Each row is followed by one of two labels, saying whether the row has a hidden trait. Each part has a new trait and two new labels.
(in the rows, 128 means zero)
[141 120 153 157  76 102 114 127 118  94 152 162 104 140 129 144 104 129
 199 158  88 128 122 131 149 150 119 127 164 138]  S
[165 145 160  78 137 143 116 125 125 188 167 117 154 113 118 126 125 125
  79 103 112 107 116 104 114  82 132 135 122 127]  K
[167 142 182 110 107 126 133  95 129 119 181 107 120 118 131 117 100 126
 110 157  99  57 123 135 148  82 129 132 127 130]  S
[198 170 148  41 139 159 101 119 138 202 215 126 154 104 117 133 108 128
 117 129  80 104 115 129  71  68 150 130 163 121]  K
[ 35 122 114 167  52 176 146 105 131 102 133 115  84 129 153  91 134 129
 171 165 122 126 155 168  87 108 102 120 120 141]  S
[238 149 181  15 123 114 120  83 141 124 249 124 138 115 124 145  92 135
 124 160  86  41 105 121 162  96 158 132 163 122]  S
[ 72 164 114  79  58 215  76 134 126 181 192 135 122 118 133 107 134 123
 153 133 110 182 153 170  19 127 128 117 148 134]  K
[111 127 155 144  92 105 102 129 118  88 118 154 109 139 116 145  98 132
 198 164  95 124 115 139 174 175 118 126 165 135]  S
[117 118 122 153 175 139 167 104 134  99 104 110 126 132 139 119 128 133
 107 141 125  48 131 117 148 113 110 133  97 137]  S
[ 75 106 111 157  77 187 138 107 138  93  95 109  89 131 148 109 133 129
 174 148 141 143 157 156  99 135 106 119 110 134]  S
[171 128 176 139 148  62 160 117 119  99 133 124 132 125 121 140  96 131
 108 152  94  66  97 105 214 106 109 138 142 139]  S
[156 139 134  84  98 146  81 153 126 169 168 158 142 123 108 141 124 124
 160 118 115 167 128 131  81 149 142 126 175 122]  K
[117 127 163 119  71 139 110 113 124  89 189 142 112 129 131 138  96 130
 163 167 101 112 123 156 145 139 125 124 173 127]  S
[103 126 171  95 129  97 137 101 134 110 176 109 128 125 135 127 111 129
 110 149 129  48 110 123 180  95 121 133 139 131]  S
[121 120 105 149 114  92  87 103 129  76 148 141 117 146 140 143 138 133
 163 140 153 139 128 138 158 164 141 128 147 120]  S
[ 54 133 116 163  48 157 121 159 105 149  90 141 111 123 106 108 122 118
 145 127  98 205 137 138  34 121 118 130 137 146]  K
[133 124 163 117 134  89 150 103 133 107 142 111 121 131 136 119 110 127
  97 137 110  54 118 113 151  96 111 135 105 140]  S
[113 149 139  97  76 160  78 147 113 184 180 152 128 106 112 132 110 120
 181 141 102 170 132 146  56 133 147 125 172 132]  K
[154 145 150  89  83 122  57 135 115 174 240 169 137 120 110 160 101 128
 171 123  92 174 108 141  90 132 167 133 197 113]  K
[182 153 129  64 175 141 116 125 133 184 169 131 173 106 127 129 136 126
 103 111 124 123 123 116 108  94 151 130 116 116]  K
[152 120 122 145 140  74 102 165 119 140  94 164 154 132 117 154 138 127
 147 110 140 193 118 113 114 181 163 132 157 122]  K
[125 150 138  84  78 170  65 134 129 168 207 159 130 126 114 139 123 127
 189 129 114 180 133 149  65 135 162 125 154 118]  K
[191 153 130  55 162 123 120 135 133 180 165 116 147 108 119 136 132 127
 101 101 118 139 114 120 116  99 149 130 129 114]  K
[ 88 126 136 131 150 175 174  89 142 103 120  84 116 132 155  98 132 130
  96 154 145  56 152 139 142  79 114 125  92 131]  S
[169 149 206  66  81 143 148  90 126 131 237 113 121 115 133 129  68 126
 123 173  69  34 108 116 156  45 126 133 148 140]  S
[ 98 149 128 118  82 152  97 154 116 154 126 145 130 128 108 137 133 124
 151 119 131 201 131 136  89 157 144 125 147 122]  K
[235 172 182  88 155 100 108 147 116 191 181 143 159 105 106 157  85 123
 103 129  87 105  86  96 138  86 142 135 158 132]  K
[ 88 127 162 166  57  85 136 129 114  83 125 151 101 130 127 129 105 130
 153 161 102 144 127 145 138 155  99 134 159 134]  S
[114 132 121 120 120 117  87 155 118 161 100 158 130 124 115 144 126 126
 175 119 128 205 121 134 115 161 132 125 136 133]  K
[156 131 130  85  91 146  62 147 122 159 158 162 149 124 111 151 132 128
 173 114 123 190 113 127 114 158 160 125 182 118]  K
[157 154 133  40 100 181  54  95 143 181 255 157 140 111 130 142 119 128
 187 131 107 163 121 172  56 122 161 128 182 117]  K
[ 85 115 143 151  74 123 125 122 118  81 129 145 100 131 125 140 113 130
 178 157 134 119 134 142 141 169 126 125 160 132]  S
[171 147 177  68 108 139 147  83 134 132 220 113 122 118 138 133  85 131
 127 159  75  56 113 133 170  82 122 135 138 128]  S
[188 157 158  67 117 175 116 145 129 200 165 128 148 110 124 123 111 123
  94 126  94  93 103 112 101  57 135 132 137 129]  K
[139 148 130 107 154 195 139 147 128 184 113 102 142 120 124 118 138 126
  80 110 137 129 134 119 107  89 121 130 111 126]  K
[107 133 127 195  78  94 115 175 108 142  80 159 133 125 108 130 137 123
 136 101 126 197 125 121 110 142 126 130 137 142]  K
[157 145 114  80 175 177 127 132 142 196 119 109 147 121 130 127 144 126
 108 101 130 126 129 130  95  95 133 127  99 119]  K
[196 151 149  73 154 135 122 122 127 190 173 122 154 120 112 139 106 123
  99 117 100 104 110 114 105  86 146 132 158 122]  K
[147 138 122  81  94 149  77 143 123 161 154 157 135 120 123 145 129 129
 168 116 107 178 125 142  81 160 144 131 166 122]  K
[144 142 152  81 125 149 144  87 144 118 198  98 120 127 139 118 119 129
 108 148  91  47 132 135 160  76 127 129 137 127]  S
[136 126 131 102  77 116  82 155 110 177 129 168 136 123 112 139 118 124
 170 124 120 191 111 136  78 162 151 131 163 127]  K
[ 61 154 119 128  76 192  91 144 118 161 132 144 125 120 114 117 128 124
 149 127 121 175 133 150  72 154 125 125 134 133]  K
[166 131 157  98 142 102 137  94 145 116 161 117 126 126 140 136 107 130
 113 146 133  57 115 119 157  95 133 134 127 128]  S
[166 127 157 126 146  86 169 109 132 107 146 117 125 124 119 130 114 129
  91 143 101  55 114 113 197 105 105 134 128 136]  S
[159 157 143  58 147 154 118 126 124 176 182 125 158 115 122 127 121 124
  80 115 109 113 113 119  97  79 139 134 137 128]  K
[ 55 125 151 196  55 125 136 126 115  99 110 134  91 133 125 121  93 126
 162 172 102 111 123 136 153 135 105 128 153 149]  S
[126 122 128 115 154 128 158  88 148  96 161  97 121 133 152 114 128 132
  95 146 127  63 133 139 161 108 120 128  92 122]  S
[206 147 120  47 179  98  99 137 137 180 160 125 172 122 122 145 134 126
  92 107 131 123 108 111 141 104 142 131 128 110]  K
[ 83 156 110  76 123 194  82 121 129 174 186 145 125 116 126 131 143 122
 140 114 127 181 141 157  47 141 162 124 146 121]  K
[ 50 158 146 130  32 208 124 152 113 181 156 137 109 114 109 107 117 118
 160 138  74 168 151 144  31 102 118 126 137 151]  K
[125 147 153 147  58 104 105 159 106 177 137 164 126 113 103 136 113 123
 139 133  88 188 117 127  88 141 132 133 167 136]  K
[ 97 121 161 146  99 157 174 117 122 111  90 112 123 133 123 116 108 126
  95 142 107  52 113 107 179  89  96 135 114 146]  S
[112 147 152 130  65 157 105 133 110 180 152 163 116 114 113 124 103 118
 145 131 107 160 126 143  58 112 128 129 157 141]  K
[153 148 163  87 105 180 156  91 147 142 226  90 117 119 142 118 101 127
 100 165 106  38 122 137 131  72 120 127 150 135]  S
[162 149 171  29 108 187 124  66 151 144 249 109 117 113 145 121  97 132
 103 168  96  37 123 146 131  62 128 130 148 123]  S
[127 154 162 124  38 180 109 159  95 205 195 162 124 103  98 126  93 116
 159 153  80 163 130 133  44 134 123 129 175 142]  K
[188 155 145  24 156 161  87 115 139 204 235 127 158 110 131 135 116 126
 108 117 113  98 113 125  83  79 162 128 146 108]  K
[146 142 148 113  60 165  92 152 108 173 154 160 135 111 105 139 110 120
 149 126  81 174 122 130  72 132 140 127 169 136]  K
[148 136 126 128  90  94  77 156 115 149 100 179 144 128 105 152 112 126
 185 119 116 187 118 115 102 158 151 130 167 129]  K
[ 61 121 147 172  66 152 135 121 119  90 138 133  90 126 136 116 107 125
 206 168  98 120 145 138 113 144 111 127 144 140]  S
[148 138 166 121 128 160 169 109 137 104 150 110 124 124 138 122 111 129
 116 148 111  52 126 122 174  87 114 133 119 141]  S
[174 126 168 139 148 129 141 104 132  99 154 119 138 134 134 136 105 133
  91 139 107  43 109 116 198 118 122 132 128 129]  S
[166 107 147 163 147  99 200 128 121 101  95 113 125 132 138 129 112 129
  78 133 107  86 111 105 196 103 111 132 119 142]  S
[172 125 142 100 169 145 160  96 145 127 174 101 119 127 147 122 121 131
 116 139 118  46 130 124 169 104 119 131 119 129]  S
[173 157 106  86 134 113  54 125 132 143 176 157 138 135 123 153 135 132
 190 111 140 188 126 145 100 169 174 120 159 104]  K
[165 154 141  60 186 118 121 131 134 182 147 132 154 121 132 136 132 129
  76 100 123 105 104 110 118  97 149 133 133 117]  K
[129 143 150 130  62 106 106 157  94 166 139 163 134 119  97 144 106 123
 164 133  83 196 119 116  76 145 132 131 188 139]  K
[104 127 141 119  70 148 109  91 131  96 193 152  99 128 142 130 111 132
 184 159 108 122 136 157 139 136 131 121 159 124]  S
[154 134 102  85 208 131 139 137 144 157 144 114 168 129 129 133 143 130
  83  93 159 137 118 113 134 128 148 130 119 103]  K
[157 157 121  89 153 159 130 135 138 178 148 111 154 114 123 118 138 126
  81 115 128 125 132 126  78  89 135 129 125 127]  K
[163 134 130  69 181 106 114 139 134 174 158 125 156 116 123 145 147 126
  90 100 122 133 122  97 123 107 149 131 115 112]  K
[155 115 148 128  82  88 103  99 116  78 182 165 111 132 126 157 103 134
 179 152 104 124 116 145 174 171 145 125 173 123]  S
[181 104  42  82 255  90 124 128 152 115  99 107 185 143 141 148 198 137
  79  54 221 157 131  99 180 161 183 120  80  84]  K
[126 129 152 135  62 118 111 117 113  98 147 146 102 137 131 134 105 130
 162 157 126 145 128 159 143 161 125 126 161 130]  S
[ 98 130 171 106  43 154 103 104 129 100 222 155 101 130 135 131  80 131
 188 182  76  99 133 164 133 128 124 130 192 136]  S
[148 160 157  86 127 187 158 110 128 194 171 101 131 106 120 103 119 119
  79 112  99 113 134 112  72  41 116 134 117 146]  K
